Each row of numbers belongs to one of the objects below and depends on some of the facts about them. Some rows are named. Which object is each other row?

How the objects are related:
γ: belongs to class; α: uses
<766> γ:e α:<258> <1411>
<209> γ:a α:<1072>
<580> γ:b α:<907> <10>
<369> γ:e α:<1297>
<539> γ:f α:<1434> <1241>
<1029> γ:c α:<871>
<742> γ:f α:<83>
<946> γ:d α:<127> <907> <873>
<1241> γ:e
<1327> γ:a α:<1002> <907> <10> <254>
<741> γ:c α:<1149>
<276> γ:a α:<117> <574> <443>
<1070> γ:d α:<495> <1411>
<330> γ:e α:<1111> <664>
<119> γ:f
<83> γ:f α:<1104>
<1130> γ:g
<622> γ:f α:<1483> <835>
<712> γ:b α:<1327>
<634> γ:c α:<1067> <206>
<301> γ:b α:<873>
<1386> γ:d α:<127>
<23> γ:d α:<835> <1487>
<559> γ:f α:<1297> <1091> <188> <254> <1131>
<1082> γ:b
<1337> γ:a α:<369> <186>
<1483> γ:c α:<1327> <188>
<671> γ:d
<1434> γ:c
<1398> γ:g α:<766> <10>
<1105> γ:g α:<1067>
<1411> γ:b α:<183> <186>
<594> γ:b α:<766> <873>
<905> γ:d α:<369> <1072>
<65> γ:a α:<712>
<254> γ:e α:<1002> <183> <907> <873>
<202> γ:d
<873> γ:c α:<907>
<560> γ:d α:<202> <742>
<533> γ:e α:<83> <847>
<1510> γ:b α:<1327>
<39> γ:b α:<1297>
<206> γ:e α:<186>
<892> γ:g α:<574> <942>
<2> γ:f α:<1386> <1297> <119>
<400> γ:f
<127> γ:b α:<907>
<942> γ:f α:<1398>
<90> γ:c α:<21> <408> <186> <742>
<755> γ:d α:<258> <1297>
<1297> γ:e α:<907> <10>
<1131> γ:g
<1178> γ:c α:<1297>
<969> γ:b α:<664>
<221> γ:c α:<907>
<188> γ:g
<1058> γ:g α:<795> <1130>
<21> γ:b α:<372>
<349> γ:g
<837> γ:d α:<1002>
<574> γ:e α:<1487> <1398> <372>
<588> γ:f α:<221> <62> <254>
<907> γ:c
<1184> γ:b α:<254>
<1279> γ:f
<1111> γ:a
<1390> γ:b α:<186> <443> <188>
<542> γ:c α:<559> <408> <224>
<342> γ:d α:<958>
<1002> γ:d α:<443>
<1335> γ:e α:<1130>
<1021> γ:a α:<258> <1002> <1390>
<1206> γ:f α:<795> <254>
<577> γ:f α:<907> <400>
<1104> γ:c α:<186>
<681> γ:a α:<634> <846> <1398>
<372> γ:e α:<1002> <1386>
<361> γ:a α:<1002> <1450>
<835> γ:d
<1034> γ:b α:<186>
<408> γ:b
<855> γ:e α:<65>
<887> γ:a α:<577>
<1430> γ:b α:<369> <186> <946>
<30> γ:a α:<21> <1533>
<1043> γ:e α:<594>
<1127> γ:f α:<907> <653>
<871> γ:d α:<1327>
<545> γ:d α:<1067>
<541> γ:d α:<66>
<958> γ:f α:<942>
<928> γ:f α:<846>
<10> γ:c α:<907> <873>
<795> γ:c α:<369> <183>
<258> γ:c α:<1002> <1297> <443>
<443> γ:c α:<907>
<1394> γ:d α:<408>
<183> γ:c
<1461> γ:a α:<1127> <795> <1337>
<854> γ:d α:<1434> <108> <1279>
<653> γ:c α:<369> <10>
<1152> γ:c α:<1394>
<34> γ:f α:<907> <62> <206>
<467> γ:e α:<1184> <1487>
<745> γ:f α:<108> <1517>
<1360> γ:b α:<183>
<495> γ:e
<340> γ:c α:<1279>
<1342> γ:a α:<1327>
<456> γ:c α:<854> <1533>
<418> γ:d α:<1327> <1533>
<847> γ:a
<103> γ:d
<506> γ:b α:<653>
<1142> γ:d
<224> γ:f α:<369> <1411>
<1072> γ:d α:<443>
<141> γ:d α:<1082> <506>
<66> γ:e α:<907> <188> <664> <946>
<1507> γ:b α:<958>
<1102> γ:b α:<907> <340>
<62> γ:b
<1067> γ:g α:<907>
<850> γ:a α:<1034>
<1487> γ:d α:<206>
<272> γ:e α:<1184>
<106> γ:a α:<577> <766>
<1533> γ:e
<1450> γ:g
<1441> γ:d α:<766> <1386> <65>
<108> γ:f
<846> γ:d α:<1002>
<664> γ:f α:<206> <45>
<1343> γ:f α:<106> <1072>
<1091> γ:g
<19> γ:e α:<1394>
<1149> γ:a α:<258> <1043>
<1517> γ:b α:<254>
<419> γ:g α:<221> <837>
<1361> γ:c α:<958> <506>
<1176> γ:a α:<1152> <1337> <1206>
<117> γ:b α:<418>
<45> γ:c α:<907> <10>
<186> γ:d α:<1297> <10>

Named rows:
<560>: [-20 -15  -8  16  -1  -3 -10   3   0  22  15 -11  16   3  -2  -2  -6  -3
  14  -8   1   3 -10   7  -6  18 -14]
<1411>: [ -3 -32   1  17   8  -6 -21 -15 -16  13 -19  -9  30   4  24  13 -27   3
  33 -18  -6  -9 -15  20  13   1 -10]
<456>: [-13 -22   6   9  14  -3  -5   0  -7  24   6  -6  16 -10  -2  -2 -23   2
  15 -14 -12   1  -6   7  -2   9   1]
<1533>: [ -2  -9  11  11   5   3 -16  -8 -16  21   2  -1  19  -9   2   4 -20  -1
  12 -19  -4 -31  -5   0 -11  28 -14]
<741>: [-13 -22   9  12  13  -5  -2  -1  -5  23   7  -8  18  -9  -3  -3 -21   0
  18 -15 -11   2  -6  11  -1   8  -1]
<330>: [ -4 -16   5  12  10  -1  -8  -9  -8  28   6   0  22  -7   1   1 -15   0
  24 -18  -6 -23  -1  20 -10  15 -17]
<34>: [-16 -32  -6  28   9  13  12  -5  -6  10 -11  -8  12  -9   1   3 -18  -1
  38  -9  -7 -21   2   6  -7   9 -24]
<418>: [-19 -17 -14  -1   9   7  -8  14 -15  29  26  10  23  -1  14  -3  -2   7
  12   5   5   1 -10   0  -5  20  -6]
<837>: [-17 -18   5  14   1  -1 -11   7   4  28  32 -34  28 -10  22  -9   0 -13
  18  -3   8 -13  -8   2   2   6 -18]
<1102>: [ -7 -14   2  34  17   1   5  -5 -17  17  -6  -2  14 -11  17  10 -19  -8
  39 -10 -25 -13  -7   4  -7  -6 -20]
<1337>: [  4 -34  -3  -3   0 -15 -17  -6   2   2 -20  -9  21   8   1   0 -15   1
  27   5   1   2 -15  23  11  15  -6]
<969>: [-16 -19   7  20  22  -3 -12  -7 -14  27  -1  -2  20  -7  12   9 -23  -6
  26 -20  -8  -3  -7  14  -5   2 -14]
<1072>: [-16 -21  -2  13   2  -1  -9   5   5  21  27 -29  16  -2  14  -2  -6 -14
  19  -5   5 -12 -10  13  -7   9 -15]
<855>: [ -7 -17   6  14  10  -1  -7  -9  -7  26   7   1  25  -7   2   1 -13  -2
  25 -19  -4 -21  -1  20  -8  14 -18]
<1441>: [-24 -15  -5  18   3  -2  -8   4   5  26  20  -9  17   2  -6  -3  -2  -6
  16  -9   1   9  -9  13  -7  15 -14]
<83>: [-23 -33   1  20  12  10  -4  -7  -5  16 -10  -8  17  -5   2   2 -19   0
  31 -17   9 -17   2  11  -2  13 -18]
<1507>: [-20 -18   9  23  24  -3 -12  -7 -13  28   0   1  20  -7   6   8 -22  -7
  27 -23  -8   1  -6  16  -5   1 -15]
<30>: [ -9 -18   4   1  13  -9 -14   2  -1  19   0  -5  13  -5  -5  -8 -11  -9
  17   2  -2   4  -6   7  -6  17 -11]
<1297>: [  5  -3  17  25  -5  -1  29  -2 -10 -17   6  12  25 -11  -5   6  -4 -12
  52  -7 -14 -29 -14  23 -10   3 -18]
<907>: [  0 -13   4  26   3   2  11   2 -15   8  -3 -12   2 -15   5   2 -25  -2
  20  -5 -32 -18 -10 -15 -10   9  -7]
<958>: [-30 -30   2  22  17   9  -1  -6  -1  19  -3  -2  15  -7 -12   1 -16  -2
  30 -22   8  -4   6  18  -8  15 -21]

Which object is each row?
No name comes twice in this set of rows, the named rows included.
[  0 -15  -1   0  11  -1   5  16 -15  18   9   4  30 -18  20 -14   3   1
  36  25 -11  -6  -6 -12   7   6 -14]	<1327>
[  0 -20  -1  28   6   0  20   2  -8  14   1 -10   8 -14   5   0 -19   0
  36  -1 -36 -11  -6  -2  -6  -2 -12]	<221>
[-12 -22   7  13   2   0 -10   8   5  23  38 -43  25 -10  32  -9  -4 -20
  20  -1   9 -24  -8   7   0   3 -19]	<1002>
[ -6 -23  -2   9 -17  -7   3   2  -2 -20   5  -6  25  14   2   7  -6  -7
  33  -1  10  -3 -27  30   5  13  -2]	<186>
[-19 -17  -5  16  -3  -5 -10   2   3  17  12  -9  22   5  -4  -2  -3  -3
  18  -8   2  10 -13  12   0  16 -13]	<905>
[-16 -18   8  19  23  -1 -11  -5 -19  26   2   1  22  -9  13   8 -21  -6
  28 -18  -5  -4  -8  12  -3   3 -13]	<117>
[  0 -19  -3  32   5  -2  25   1  -6  15  -1  -9   7 -15   4  -1 -16   0
  37   1 -39  -9  -4  -4  -6  -4 -14]	<873>
[ -2 -14  -1  40  15   3  15  -4 -18  15  -7  -3  10 -12  18  11 -21  -8
  47  -5 -32 -16  -7   1 -10 -10 -25]	<127>
[ -4  -6  27  14  -7  -8   6  -8  -7 -12   5  11  38  -5 -14   4  -5 -10
  39 -20   7 -16 -16  34   2  12  -8]	<369>
[-15  -7  28  23  12  -7   1  -1 -16  -7   4   8  29  -8   2  11 -16 -17
  39 -23   3  -1 -19  24   0  -2  -6]	<39>
[-19 -24 -15  14   3  -2 -12  -1   5  30  13 -13  12   8  -3   0  -9  -3
  15  -7   0   5  -6  18  -8  16 -15]	<1487>
[ -9 -15 -16  31  -6   0  11   4   1  20   8 -12  11  -1   2  -2  -3  -4
  28   3 -21  -3  -8  -2  -8   8 -23]	<946>
[-27 -27   6  31   2   5  -6  -8  -6  22 -16  -2  39 -14  -1  -7  -5  12
  32 -18   1   3   4  -9  19  15 -25]	<1206>
[  2 -13   8  33  -4  -3   0  -7  -7  31   0 -10  42 -20  20 -11   0   6
  38  -8 -23 -23   2  -8  13   4 -33]	<254>
[-25 -22  17  22   6   8   6  -1  -6  -8   0  -1  23 -10  -9   3 -13  -9
  37 -19  15 -14  -5  14  -2  12 -14]	<2>

The same objects again, as new rows of numbers:
Some rows with their names:
<19>: [  4   1  15   5  -3  -5   4  -3   3  -2   6 -19 -12  -5  -2   4  12   6
  17  18   2   4  12  19  -4   3 -12]
<1533>: [ 14   0  -5   6   5   5   2  10  -2 -15   7 -21 -23   0  -6  12 -20 -16
  13  23   2   1   1   5  -3   2  18]
<1142>: [ 5 -2  0 -4  8  1  2  1 12  5  4 -3  0 -9  3  3 -4 -8 11  6 -7 -2 -3  1
 -4 -1 -2]
<1441>: [ -6   9   1  -1 -16   2   3   5   4   3  -4   0   5   0   8   2  22  -6
   3  -4  -6  -6   2   1  -5   3   0]
<1021>: [ -9  18  -5  -8 -12  -2   5  -2  18  -8  -8  15   8   1  15  -5  19  -3
  -4 -11   0  -4  -7   3  -2   9   0]
<871>: [  2  -1  -4 -10  -5   1   9  12   3  -9   1   2   5   8   0  -2   1  -7
  -1   4  -4  -3  -6  -9   0   3   5]
<854>: [  1   8  -3  -2  10  -2 -10  -1   9   7  16 -29   7 -18  24  10  -8 -19
  10  -2 -10  -5  -1 -12  -6   4   6]
<34>: [-11   0   2   6  13  -1 -10   0  -7   6  -5  -2   0  15   3 -13  20   1
  -2 -22   2 -14   6  -7  -4   2  -7]
<127>: [  3   6  -8  -5  -1   4   0   0 -14  -3  -5   8   6   2   3  -6 -14   7
  -8   0   0   6  13 -17   2   0   4]
<560>: [ -3  14  11   0  11  -2   7  -4  15   5  -1  -6   0 -11   1   4  16   2
   9   4  -5   4  14   9 -12   8 -17]
<224>: [  9  -5   6  14  -8   1 -15 -10   1  -3   6  -3   0   8  -9  -2  12  15
   1 -10   7 -12  -1   8  -4   5 -19]
<1082>: [ 14 -12  -8   4  -1   3   1  -7  -3  10  -2   9   3 -16  -2   2 -17   5
   2   1  -2  12   3  -1  -1  -9  -3]
<1342>: [ -2   8  -4 -11  -2  -4   1   2  18  -9  -2  10   5   7  15  -5   6  -4
 -10  -5   0  -9  -5  -4   4   6   6]
<892>: [-21  -2  -4  -9   5   1   7  -5  16  13  -6  18   7  -3  -1  13  16 -14
   0 -12 -13   3 -15  13  -5   0  -2]
<837>: [  4   0  -4  -7 -12   6   4  10   5 -10   0   4   2   5  -1   5   6  -7
  -4   5   0  -1  -5  -3  -1   9   9]
<712>: [ 6  1 -9 -2 -4 -2  8 10 -6 -9 -9  3 11 -3  9 -5 -5 -3 -1  3  4  8 -3 -8
 -2  2  2]
<928>: [  5   3  -4  11  -1   0  -9   4   6  -6 -12  -4   2  16  -1   4  15 -11
   5 -15   5  -9 -10   4  -8   7   3]
<745>: [  2   0   4  16   6  -4 -20   1   1   2   6 -21   0   7  21  -2   8 -10
   7 -18   4 -22 -10  -4  -7   7  -1]
<1111>: [  5  -1  -6 -16  26   1   4   2  19   3   6  16  -5 -10  -1  -9 -12   4
  -4  -4  -3  -1  -2  -4  -3  -5   1]
<106>: [  0  11  -5  -7  -8   6  -3  -7  16   3  -2  18   2  -7   8   3   4   6
  -6 -12  -5  -3   1  -4   1   7   0]
<1297>: [  1  -4   7  -5 -10   9   1  -2 -16  -3   2   2 -17   9 -18   1  -8  17
   0  17   2   2  10  -7   3  -3  12]

Which object is each row?
No name comes twice in this set of rows, the named rows included.
[-15  -7   5  18 -12  -5   6 -16 -10  25 -10   1  -1 -18   1   9   6  -3
   2  -6  -5   5  -1  15  12 -21   5]	<1361>
[ 10   6   2 -11  -1   3  -4 -11  18   0   9  18   2  -5   3  -5  -4  19
  -6  -6   0  -8   0   0   2   5 -12]	<1337>
[ -6  16   3 -12   7  -4  -3  -8  22   4   0  13   3  -4   4  -6   8  12
  -4  -7   0  -2   6   4  -3   4  -8]	<850>
[-17  -2   9  -6   1  -3   3   8 -17   3  -3  -9 -14   8   3  -5  12   4
   8   5   3  -9  15  -4  -1 -11  10]	<66>
[-20   9   1 -11  -1   0   0   3   8  -3   9   9  12   8   6  11  12  -7
  -8  -8  -5  -3 -12   0  -2  16   7]	<419>
[  2  24  -5   0   5  -2   4   0  28  -8  -4   1   7  -7  22   4  12 -16
   5  -7  -7   1  -5   0  -8  10   1]	<30>
[  7  -6  -4   1   9   7  -4   2 -26 -15   8   6 -14  12 -33  -1 -41  12
 -17  17   2  13   4 -17  18  -4  20]	<907>
[ -2  -9  -7  -3  -7   8   5  -5  10  23 -10  16  -1 -21  -1  12   8  -9
  10  -9 -13  -5  -3   8  -6 -10  -3]	<342>
[-12  -3   0  -4  14  -3   6   7 -10   8 -11   3  10  -5   9 -13   2   2
   2  -5   1   6  11  -8  -4 -13  -6]	<969>
[  3 -15  13  12 -14  -6  -1  -8 -14   3  11  -7   5  -2  -9  -4 -11  10
  -8  11   9   8  -7  12  17 -10  -4]	<795>
[-10 -11   3 -11  13  -7  13  13   9  11  -9  -4   0  -4   5 -10  19  -8
   9   3  -3  -7  -7   8 -10  -9  -7]	<23>
[  1 -16  12   4 -15  -1   1  -2  -3   8  11 -15  -8  -9   5  -2   4   2
  17  12   5  -7  -5  16   7  -9  -3]	<1335>

